What each symbol does to the points:
s223: §>s564, ^>s247, +>s16, ~>s172
s812: §>s639, ^>s646, +>s387, ~>s732
s78: §>s386, ^>s701, +>s790, ~>s186
s144: §>s685, ^>s877, +>s700, ~>s508
s155: §>s22, ^>s857, +>s756, ~>s707
s969: §>s559, ^>s548, +>s10, ~>s803
s247: §>s992, ^>s22, +>s363, ~>s223
s707: §>s247, ^>s155, +>s973, ~>s363
s559: §>s857, ^>s655, +>s803, ~>s477
s654: §>-, ^>s147, +>s144, ~>s685
s548: §>s655, ^>s371, +>s917, ~>s969
s837: §>s903, ^>s732, +>s646, ~>s674
s505: §>s387, ^>s173, +>s865, ~>s209
s865: §>s209, ^>s37, +>s731, ~>s717
s941: §>s812, ^>s881, +>s505, ~>s387
s173: §>s941, ^>s717, +>s37, ~>s505
s868: §>s602, ^>s436, +>s126, ~>s565
s516: §>s530, ^>s172, +>s247, ~>s992
s37: §>s505, ^>s602, +>s875, ~>s865
s16: §>s172, ^>s363, +>s155, ~>s22
s902: §>s41, ^>s639, +>s837, ~>s903
s766: §>s147, ^>s700, +>s603, ~>s877
s973: §>s363, ^>s756, +>s559, ~>s857
s875: §>s865, ^>s565, +>s436, ~>s731
s732: §>s902, ^>s812, +>s393, ~>s837
s769: §>s765, ^>s196, +>-, ~>s864
s436: §>s731, ^>s386, +>s521, ~>s868
s565: §>s37, ^>s868, +>s386, ~>s875
s917: §>s969, ^>s33, +>s644, ~>s10
s765: §>s371, ^>s644, +>s864, ~>s33
s603: §>s877, ^>s487, +>s902, ~>s41
s717: §>s881, ^>s865, +>s602, ~>s173
s743: §>s521, ^>s790, +>s27, ~>s701
s655: §>s973, ^>s851, +>s969, ~>s559
s147: §>s807, ^>s508, +>s877, ~>s654
s851: §>s756, ^>s803, +>s548, ~>s655
s644: §>s10, ^>s823, +>s769, ~>s765
s857: §>s16, ^>s973, +>s477, ~>s155
s371: §>s851, ^>s10, +>s33, ~>s548
s196: §>s644, ^>-, +>-, ~>s769
s877: §>s654, ^>s766, +>s41, ~>s144
s477: §>s155, ^>s559, +>s851, ~>s756
s639: §>s603, ^>s674, +>s732, ~>s902
s602: §>s173, ^>s731, +>s565, ~>s37
s33: §>s548, ^>s765, +>s823, ~>s917
s992: §>s790, ^>s516, +>s223, ~>s564
s487: §>s766, ^>s903, +>s639, ~>s603
s701: §>s126, ^>s743, +>s530, ~>s78
s621: §>-, ^>s685, +>s147, ~>s807
s386: §>s875, ^>s126, +>s186, ~>s436
s530: §>s78, ^>s27, +>s992, ~>s790
s807: §>-, ^>s621, +>s654, ~>-
s126: §>s565, ^>s521, +>s78, ~>s386
s881: §>s646, ^>s209, +>s173, ~>s941
s864: §>s33, ^>s769, +>-, ~>s823
s564: §>s743, ^>s992, +>s172, ~>s27
s10: §>s803, ^>s917, +>s765, ~>s371
s790: §>s186, ^>s530, +>s564, ~>s743
s823: §>s917, ^>s864, +>s196, ~>s644
s363: §>s223, ^>s707, +>s857, ~>s16
s393: §>s837, ^>s387, +>s881, ~>s646
s521: §>s868, ^>s186, +>s701, ~>s126
s674: §>s487, ^>s837, +>s812, ~>s639
s756: §>s707, ^>s477, +>s655, ~>s973
s27: §>s701, ^>s564, +>s516, ~>s530
s41: §>s144, ^>s603, +>s903, ~>s700
s22: §>s516, ^>s16, +>s707, ~>s247
s387: §>s732, ^>s941, +>s209, ~>s393
s172: §>s27, ^>s223, +>s22, ~>s516
s731: §>s717, ^>s875, +>s868, ~>s602
s700: §>s508, ^>s41, +>s487, ~>s766
s685: §>-, ^>s654, +>s508, ~>s621
s186: §>s436, ^>s78, +>s743, ~>s521
s209: §>s393, ^>s505, +>s717, ~>s881
s646: §>s674, ^>s393, +>s941, ~>s812
s508: §>s621, ^>s144, +>s766, ~>s147
s903: §>s700, ^>s902, +>s674, ~>s487
s803: §>s477, ^>s969, +>s371, ~>s851

The rows follow the links: the fewer symbols apart two points are, the more alike their rows tend to be.

Rows of some points; one shown again gets a slightly different row:
s877: -9 41 -85 28 -34 -54 -16 -43 -37 -50 -12 -2 -15 34 -39 90 6 0 -41 -18 9 -10 10 -39 -14 -4 -21 31 19 23 -77 27 31 28 72 -20 -13 -64 52 19 2 -16 -16 -23 40 -24 46 -39 6 32 -3 26 -5 41 -7 -37 10 4 16 -29 2 40 -17
s603: -8 42 -85 34 -27 -49 -14 -43 -36 -48 -18 -1 -14 36 -39 94 3 -5 -42 -18 14 -4 12 -41 -13 -11 -16 26 20 13 -78 28 30 29 76 -20 -7 -62 50 17 0 -11 -18 -22 39 -27 48 -40 1 31 -7 20 -8 41 -10 -38 12 3 18 -31 4 37 -15
s868: 0 14 -30 57 56 22 22 -23 4 19 -52 16 7 28 5 59 -34 -65 10 -13 47 60 3 -25 -3 -51 50 -42 2 -107 -32 38 -1 27 53 -2 43 -12 -6 -11 -8 57 -31 7 -3 -44 34 -29 -61 -1 -25 -52 -33 3 -20 6 8 -7 3 -20 13 -17 -12
s196: 5 -37 77 -55 -11 23 -3 45 22 24 41 -9 7 -41 24 -98 16 38 24 21 -36 -30 -9 42 11 34 -15 2 -15 48 72 -41 -23 -36 -82 16 -18 52 -33 -7 3 -23 31 13 -26 43 -51 44 32 -21 18 13 24 -27 17 24 -12 1 -15 33 -11 -20 17
s766: -8 40 -85 31 -31 -53 -16 -43 -35 -50 -15 -2 -17 35 -38 91 5 -2 -42 -16 10 -8 11 -39 -13 -7 -21 30 19 20 -75 27 32 29 73 -19 -13 -63 50 17 2 -15 -16 -24 41 -24 45 -38 5 32 -5 25 -5 41 -7 -40 11 5 19 -29 3 40 -16
s685: -9 39 -83 23 -41 -56 -19 -40 -37 -53 -8 -3 -15 31 -40 84 10 7 -44 -14 5 -15 11 -35 -12 -1 -27 37 19 34 -74 21 30 25 67 -20 -18 -64 52 19 4 -23 -14 -25 41 -20 41 -35 13 33 -3 32 -1 43 -4 -39 10 3 20 -27 2 42 -14
s559: 8 -41 85 -42 15 42 10 47 32 41 26 -2 12 -39 34 -97 5 17 37 19 -21 -8 -13 42 13 18 6 -16 -19 10 80 -35 -27 -33 -79 19 -1 62 -46 -14 0 0 24 19 -38 34 -50 43 12 -28 11 -11 14 -38 10 34 -12 -2 -17 32 -7 -31 19
s387: -6 40 -83 49 -1 -32 -3 -46 -28 -32 -35 7 -9 40 -29 99 -10 -30 -30 -20 29 20 11 -43 -11 -30 7 5 16 -33 -76 37 24 35 82 -16 11 -57 38 9 -2 12 -27 -14 33 -38 51 -44 -24 24 -15 -3 -19 34 -15 -29 11 1 17 -32 9 25 -17
s621: -9 39 -82 22 -41 -56 -21 -41 -36 -53 -6 -4 -16 30 -39 84 10 8 -44 -15 3 -18 10 -36 -14 1 -28 37 18 37 -74 21 31 25 66 -20 -18 -63 53 20 3 -25 -11 -26 41 -19 40 -35 15 32 0 33 0 42 -4 -40 10 6 18 -27 1 44 -17
s674: -9 41 -86 41 -17 -45 -10 -46 -32 -41 -26 2 -13 39 -35 98 -3 -17 -37 -20 21 7 12 -42 -14 -18 -6 19 18 -5 -79 33 28 34 79 -17 0 -62 47 14 0 -2 -23 -20 38 -34 48 -41 -10 29 -10 10 -13 39 -10 -35 11 2 18 -32 6 34 -16
s27: 9 -32 66 3 60 61 29 29 36 57 -13 10 18 -18 40 -55 -23 -33 44 8 15 38 -9 24 10 -22 45 -52 -18 -78 57 -4 -30 -13 -40 20 35 55 -53 -21 -6 46 -2 26 -40 1 -25 21 -38 -30 -9 -52 -12 -40 -4 39 -6 -8 -16 16 4 -46 10
s823: 6 -37 81 -53 -7 26 -1 45 22 27 38 -8 8 -40 25 -99 14 35 28 20 -32 -26 -10 40 12 32 -12 1 -16 43 76 -42 -22 -34 -83 17 -15 54 -36 -8 3 -19 28 14 -30 42 -51 44 30 -24 17 10 21 -31 16 25 -14 -2 -16 33 -9 -20 19
s639: -9 39 -86 39 -19 -46 -9 -44 -34 -43 -23 2 -13 38 -35 98 -1 -13 -38 -18 18 5 12 -42 -13 -17 -9 22 19 -1 -79 33 29 32 79 -19 -3 -61 48 15 0 -3 -22 -21 38 -32 48 -42 -8 31 -10 13 -12 39 -12 -35 11 4 17 -32 4 34 -17
s22: 9 -39 84 -26 37 56 19 41 38 53 8 3 16 -31 40 -86 -8 -6 43 16 -5 14 -11 39 14 2 25 -35 -19 -32 76 -22 -33 -26 -69 20 16 63 -52 -18 -3 21 13 24 -41 20 -42 37 -11 -32 4 -31 3 -41 4 40 -10 -5 -17 28 -1 -41 14
s386: 2 4 -11 51 65 36 29 -15 14 30 -49 17 9 19 14 39 -36 -67 20 -11 44 63 1 -17 0 -51 55 -51 -2 -116 -14 33 -8 20 37 4 47 1 -18 -15 -9 63 -28 11 -11 -38 24 -21 -63 -9 -25 -59 -32 -10 -18 15 7 -7 -3 -15 13 -26 -7
s655: 7 -39 84 -44 12 41 7 46 30 40 27 -4 13 -38 34 -99 4 21 36 19 -23 -10 -11 44 13 21 4 -14 -18 12 80 -35 -28 -33 -81 18 -2 60 -45 -13 1 -2 24 18 -36 35 -50 43 14 -29 12 -8 15 -38 12 34 -12 -2 -18 32 -7 -31 18

Each walk starts at a row. The symbols on each line, taken left to right, move it on to the next point.
Answer with the point's row; about right is enough.
start 9 -41 86 -34 27 51 13 44 35 47 18 2 14 -36 36 -94 -3 7 40 16 -14 3 -11 41 14 10 16 -25 -18 -12 79 -29 -32 -31 -76 19 9 64 -49 -17 0 10 18 22 -40 27 -46 40 1 -31 6 -20 9 -40 9 38 -11 -4 -19 29 -2 -38 17
§ ~ + § + -> 9 -41 83 -26 35 55 18 41 37 51 11 4 15 -34 38 -88 -5 -2 43 16 -8 10 -11 40 13 3 22 -32 -21 -26 76 -25 -31 -27 -69 19 14 63 -52 -19 -3 19 14 24 -40 22 -43 37 -7 -32 4 -27 3 -42 7 40 -10 -4 -18 28 -2 -41 16
~ § ~ § -> 9 -26 57 13 67 61 32 22 35 56 -23 14 18 -12 38 -39 -28 -44 43 4 22 48 -7 18 10 -29 53 -56 -16 -92 47 4 -27 -5 -29 16 42 47 -49 -23 -7 53 -7 25 -38 -8 -17 15 -46 -29 -13 -57 -17 -37 -8 38 -3 -7 -14 11 6 -45 7
start -1 17 -39 58 50 17 21 -28 0 12 -50 18 4 30 2 67 -32 -64 5 -15 46 57 4 -28 -5 -50 46 -39 4 -104 -39 41 2 29 58 -3 41 -19 -1 -8 -8 53 -32 5 3 -45 38 -32 -59 2 -25 -47 -33 5 -20 1 11 -6 4 -24 14 -11 -13
§ § ~ -> -7 37 -78 55 9 -24 0 -44 -23 -25 -39 9 -8 41 -24 98 -17 -38 -27 -19 34 29 11 -41 -11 -33 14 -1 13 -45 -73 41 22 36 83 -15 18 -54 34 7 -4 23 -29 -13 27 -42 52 -44 -31 22 -17 -13 -22 31 -16 -24 13 -3 15 -33 10 19 -17
+ ^ + ^ § -> -6 32 -65 58 25 -9 10 -39 -16 -13 -46 13 -2 39 -16 93 -22 -51 -14 -20 42 41 9 -38 -11 -42 27 -15 13 -72 -64 43 15 34 78 -11 26 -42 22 2 -4 35 -33 -8 19 -46 50 -41 -45 17 -22 -26 -27 21 -19 -16 13 -4 12 -31 12 8 -16
start -8 39 -85 47 -6 -36 -5 -45 -28 -36 -31 4 -10 40 -31 99 -8 -25 -32 -20 26 15 11 -44 -13 -24 1 12 17 -21 -78 36 27 35 82 -17 6 -60 42 10 -1 7 -27 -16 35 -37 50 -44 -19 26 -13 2 -17 37 -14 -30 14 1 15 -33 8 28 -17
~ ^ ~ -> -7 41 -84 45 -9 -39 -6 -45 -30 -38 -29 5 -10 40 -33 100 -5 -22 -33 -19 23 13 11 -44 -13 -21 -2 13 16 -17 -78 38 28 35 81 -18 4 -60 44 13 -1 4 -23 -18 35 -36 50 -43 -16 27 -13 5 -17 37 -13 -33 12 2 18 -34 8 29 -18
+ + § + -> -7 37 -79 53 6 -27 2 -44 -25 -27 -38 8 -8 40 -25 100 -15 -35 -27 -19 33 25 11 -42 -12 -31 11 1 16 -42 -75 41 23 36 82 -16 13 -55 35 8 -3 19 -29 -13 29 -41 50 -44 -29 24 -17 -8 -22 32 -17 -27 13 -1 16 -32 10 21 -17
start -4 29 -63 61 31 -5 11 -38 -12 -8 -48 13 -3 39 -13 90 -24 -53 -11 -19 43 45 8 -38 -9 -44 30 -21 10 -78 -61 44 14 35 76 -10 30 -38 18 0 -6 39 -33 -5 16 -47 46 -41 -48 13 -23 -28 -29 20 -20 -13 12 -3 10 -30 13 6 -16
+ ~ + + ^ ~ -> 3 -1 1 46 67 42 27 -8 17 37 -47 19 11 15 18 28 -37 -64 24 -10 45 63 -1 -11 0 -49 58 -53 -4 -116 -5 30 -11 17 27 5 50 10 -24 -15 -11 62 -26 15 -16 -37 19 -15 -63 -12 -23 -60 -32 -13 -17 19 5 -7 -3 -12 12 -29 -6
+ ~ ~ ~ + -> 6 -15 32 30 70 54 31 9 28 50 -35 16 15 0 30 -8 -34 -58 36 0 35 58 -5 4 6 -42 57 -58 -11 -110 23 17 -22 6 -4 12 46 30 -39 -20 -9 61 -17 21 -29 -22 -1 1 -58 -23 -20 -62 -24 -26 -12 31 1 -7 -8 0 11 -40 1
start 7 -40 85 -47 11 39 6 47 30 37 30 -5 11 -40 33 -98 6 23 34 19 -23 -12 -11 43 12 21 3 -13 -18 16 79 -36 -28 -34 -80 19 -3 61 -43 -12 0 -4 24 18 -35 36 -51 43 16 -27 11 -6 16 -38 14 33 -12 -3 -19 32 -7 -31 19
~ ^ ~ ^ § § -> 9 -41 86 -32 30 51 14 43 35 48 16 1 16 -35 39 -91 -4 3 41 18 -12 5 -10 39 12 9 19 -28 -18 -17 79 -28 -32 -30 -74 20 11 63 -51 -16 -3 13 18 21 -41 27 -45 40 -1 -31 6 -23 6 -40 9 39 -12 -4 -18 29 -3 -38 16
§ ~ + + ^ -> 9 -42 87 -37 23 49 14 45 36 46 19 0 15 -36 36 -96 -2 9 38 19 -17 0 -11 41 13 13 13 -24 -20 -7 78 -30 -30 -32 -78 20 6 63 -49 -15 -3 8 19 21 -40 30 -48 41 2 -31 7 -18 9 -41 10 37 -11 -2 -19 32 -4 -37 16
start 10 -39 85 -30 33 53 16 44 36 50 14 2 15 -36 38 -89 -6 0 43 17 -11 7 -10 40 13 5 20 -29 -20 -21 77 -27 -31 -29 -74 19 11 64 -52 -18 -2 17 17 23 -42 24 -45 38 -4 -32 5 -24 6 -42 6 38 -10 -4 -19 28 -3 -39 17
+ ~ ~ + ~ + -> 8 -41 86 -40 17 44 10 45 33 42 25 -4 12 -39 35 -97 2 16 36 20 -19 -7 -11 42 13 18 8 -19 -18 5 78 -35 -29 -31 -80 18 2 62 -46 -13 0 1 22 19 -39 32 -49 43 9 -29 11 -11 12 -40 10 35 -12 -1 -18 31 -6 -34 17
^ ^ § -> 9 -40 85 -38 21 46 11 45 33 45 22 -1 14 -37 36 -96 0 13 37 18 -19 -3 -10 42 11 15 11 -23 -18 -2 79 -32 -30 -30 -78 19 6 63 -48 -14 -1 7 21 21 -39 32 -47 41 5 -30 8 -15 11 -39 9 38 -13 -3 -17 32 -5 -36 17
start -3 23 -52 60 40 5 15 -34 -7 1 -51 15 1 35 -7 80 -28 -59 -4 -19 47 51 6 -35 -8 -47 38 -28 6 -91 -52 42 9 32 69 -7 36 -31 10 -3 -7 47 -33 -1 9 -47 44 -36 -54 7 -23 -39 -31 14 -19 -7 11 -4 9 -26 13 -3 -14
+ ^ ~ ^ -> 1 10 -21 55 59 30 25 -18 10 26 -50 17 7 25 10 50 -34 -66 14 -13 47 62 3 -19 -2 -50 52 -47 0 -112 -24 35 -4 23 45 1 47 -7 -12 -13 -10 58 -30 10 -7 -41 30 -26 -61 -6 -25 -54 -31 -4 -20 11 7 -4 2 -17 14 -22 -9
~ § ~ + -> -2 22 -45 60 46 10 17 -31 -2 9 -51 15 2 33 -3 73 -30 -61 0 -18 46 55 5 -30 -7 -49 42 -33 5 -97 -46 44 5 30 64 -4 38 -26 5 -6 -8 49 -33 1 7 -46 41 -35 -56 5 -25 -44 -33 10 -21 -2 12 -5 7 -25 13 -5 -14
start -9 42 -86 37 -24 -49 -14 -44 -34 -47 -20 1 -14 37 -37 95 2 -8 -40 -18 17 0 12 -40 -14 -12 -13 25 19 6 -78 30 31 31 77 -20 -7 -62 49 15 0 -9 -19 -20 39 -30 47 -41 -2 31 -6 18 -9 41 -9 -37 12 4 18 -31 5 37 -17
^ ~ ^ -> -10 41 -86 37 -22 -47 -13 -45 -33 -45 -21 1 -15 37 -37 95 0 -9 -40 -18 16 2 10 -41 -13 -13 -12 22 20 6 -80 30 30 31 76 -19 -6 -64 48 16 0 -9 -21 -20 39 -29 47 -41 -5 30 -7 17 -10 40 -9 -36 12 2 19 -31 5 37 -15
^ + ^ ^ § + -> -10 40 -86 44 -14 -40 -7 -46 -31 -39 -28 4 -12 39 -32 99 -6 -21 -36 -19 23 10 12 -43 -13 -22 -4 15 18 -14 -79 36 27 35 82 -17 2 -62 44 11 0 3 -24 -19 36 -36 50 -43 -14 30 -12 7 -15 38 -12 -33 13 1 18 -31 7 31 -16
